Each row has a name. Each question is about the rows just above it. Places in a row count from 1.

1.67 -4.15 -0.42 -4.32 2.51 -1.86 1.30 -1.80  K2
1.84 -1.77 -1.17 3.75 2.77 4.45 -1.36 -5.62  K355
-1.53 -5.16 -1.64 -6.25 2.24 -2.30 -0.13 -3.85  K827
1.31 -5.29 -7.46 3.56 -0.48 -1.16 0.86 2.01  K149
3.33 0.86 -4.04 4.41 4.96 3.92 -2.22 -7.65  K517
1.04 -6.27 -8.06 3.44 -1.35 -1.90 1.35 3.55  K596
-0.46 -6.11 -6.00 -0.58 -0.15 3.64 -1.66 -6.48  K741
2.93 -0.19 -1.38 3.33 -0.31 -0.67 -1.18 -6.61  K909
-0.46 -6.11 -6.00 -0.58 -0.15 -2.17 0.62 0.51  K575
Table of tags by key:
2.24 -> K563
-6.27 -> K73
-5.17 -> K317
-5.16 -> K59
-1.77 -> K339
-1.76 -> K74
2.25 -> K399
Join K827 by its entry at place 2: -> K59
Whose row is 1.67 -4.15 -0.42 -4.32 2.51 -1.86 1.30 -1.80? -> K2
Whose row is -1.53 -5.16 -1.64 -6.25 2.24 -2.30 -0.13 -3.85? -> K827
Whose row is -0.46 -6.11 -6.00 -0.58 -0.15 3.64 -1.66 -6.48? -> K741
Whose row is 1.84 -1.77 -1.17 3.75 2.77 4.45 -1.36 -5.62? -> K355

-0.18 0.48 0.16 2.53 -0.50 -0.12 0.49 0.11 -0.51 = K759
-0.77 -0.51 0.67 -5.22 0.66 -0.54 -0.78 0.37 0.86 = K501
0.83 -0.19 -0.73 -2.71 0.65 0.31 -0.85 0.24 0.72 = K229
0.77 0.27 -0.41 0.91 -0.87 -0.84 -0.37 0.30 0.82 = K302
0.77 0.63 -0.40 3.70 -0.87 -0.10 0.80 0.59 -0.46 = K38
-1.22 -0.49 1.19 -5.03 0.57 -1.15 -0.61 1.11 0.68 = K37
0.58 0.64 -0.92 3.81 -0.18 1.00 -0.33 -0.83 0.77 = K441
0.78 -0.15 -0.93 -2.38 -0.81 0.10 0.91 0.84 -0.04 = K485
-1.30 -0.01 1.27 -1.30 0.81 -0.78 -1.30 -0.02 1.28 = K329
0.02 -0.73 -0.64 -6.92 0.15 0.80 0.53 -0.36 -0.82 = K902
0.58 -0.07 -0.56 -1.79 0.31 0.43 -0.49 -0.23 0.57 = K656
1.29 0.46 -0.86 2.38 -1.26 -0.36 0.92 1.24 0.26 = K614
Table of tags by key:
2.54 -> K482
2.38 -> K356
-2.38 -> K464
2.52 -> K209
2.53 -> K866
3.70 -> K166
-6.92 -> K494
Look up the entry of K759 at place 4 in the table: -> K866
Whose row is -0.77 -0.51 0.67 -5.22 0.66 -0.54 -0.78 0.37 0.86? -> K501

-0.41 1.35 -1.40 -0.07 -0.24 0.25 = K364
0.28 -2.59 -0.97 -1.62 4.65 1.01 = K15
-1.55 0.09 -1.98 -0.17 1.57 1.19 = K480
-0.85 -3.16 -1.89 -1.65 5.95 1.91 = K347
-1.59 0.28 -0.93 0.52 0.04 0.76 = K397
1.19 -1.80 -1.58 -2.24 3.00 0.90 = K623
1.19 -1.80 -1.58 -2.24 4.79 0.73 = K757
1.29 -0.09 -1.97 -1.90 3.10 0.33 = K183
-1.95 -1.38 -2.17 -0.54 3.52 1.81 = K17
0.49 -2.50 -1.03 -1.75 4.68 0.94 = K529
1.15 -1.28 -3.44 -3.07 6.37 1.25 = K525
tags:
-0.93 -> K475
-1.89 -> K688
-1.58 -> K966
0.52 -> K885
0.53 -> K220
-0.94 -> K670
-1.88 -> K107
Look up the entry of K397 at place 3 in the table: -> K475
Whose row is 0.49 -2.50 -1.03 -1.75 4.68 0.94? -> K529
Whose row is 1.15 -1.28 -3.44 -3.07 6.37 1.25? -> K525

3.08 -2.10 0.08 -1.46 -3.50 2.67 -> K857
-1.46 4.57 2.17 2.92 2.50 -4.59 -> K821
-4.64 1.68 3.50 -0.52 0.60 -1.75 -> K626
2.51 1.81 1.08 -0.13 5.36 -1.36 -> K514
0.45 -1.43 -2.07 1.10 3.49 -4.89 -> K930
0.59 -0.09 -6.11 -4.88 3.47 0.82 -> K958
2.51 1.81 1.08 5.84 5.36 -1.36 -> K954
0.97 6.21 2.53 -5.01 2.42 1.52 -> K451
Table of tags by key:
-0.52 -> K573
3.50 -> K511
3.51 -> K660
-2.06 -> K259
-0.53 -> K479
-2.07 -> K470
Look up the entry of K626 at place 3 in the table: -> K511
Where do -4.64 1.68 3.50 -0.52 0.60 -1.75 appear? -> K626
Whose row is 0.59 -0.09 -6.11 -4.88 3.47 0.82? -> K958
Which row holds 0.45 -1.43 -2.07 1.10 3.49 -4.89? -> K930

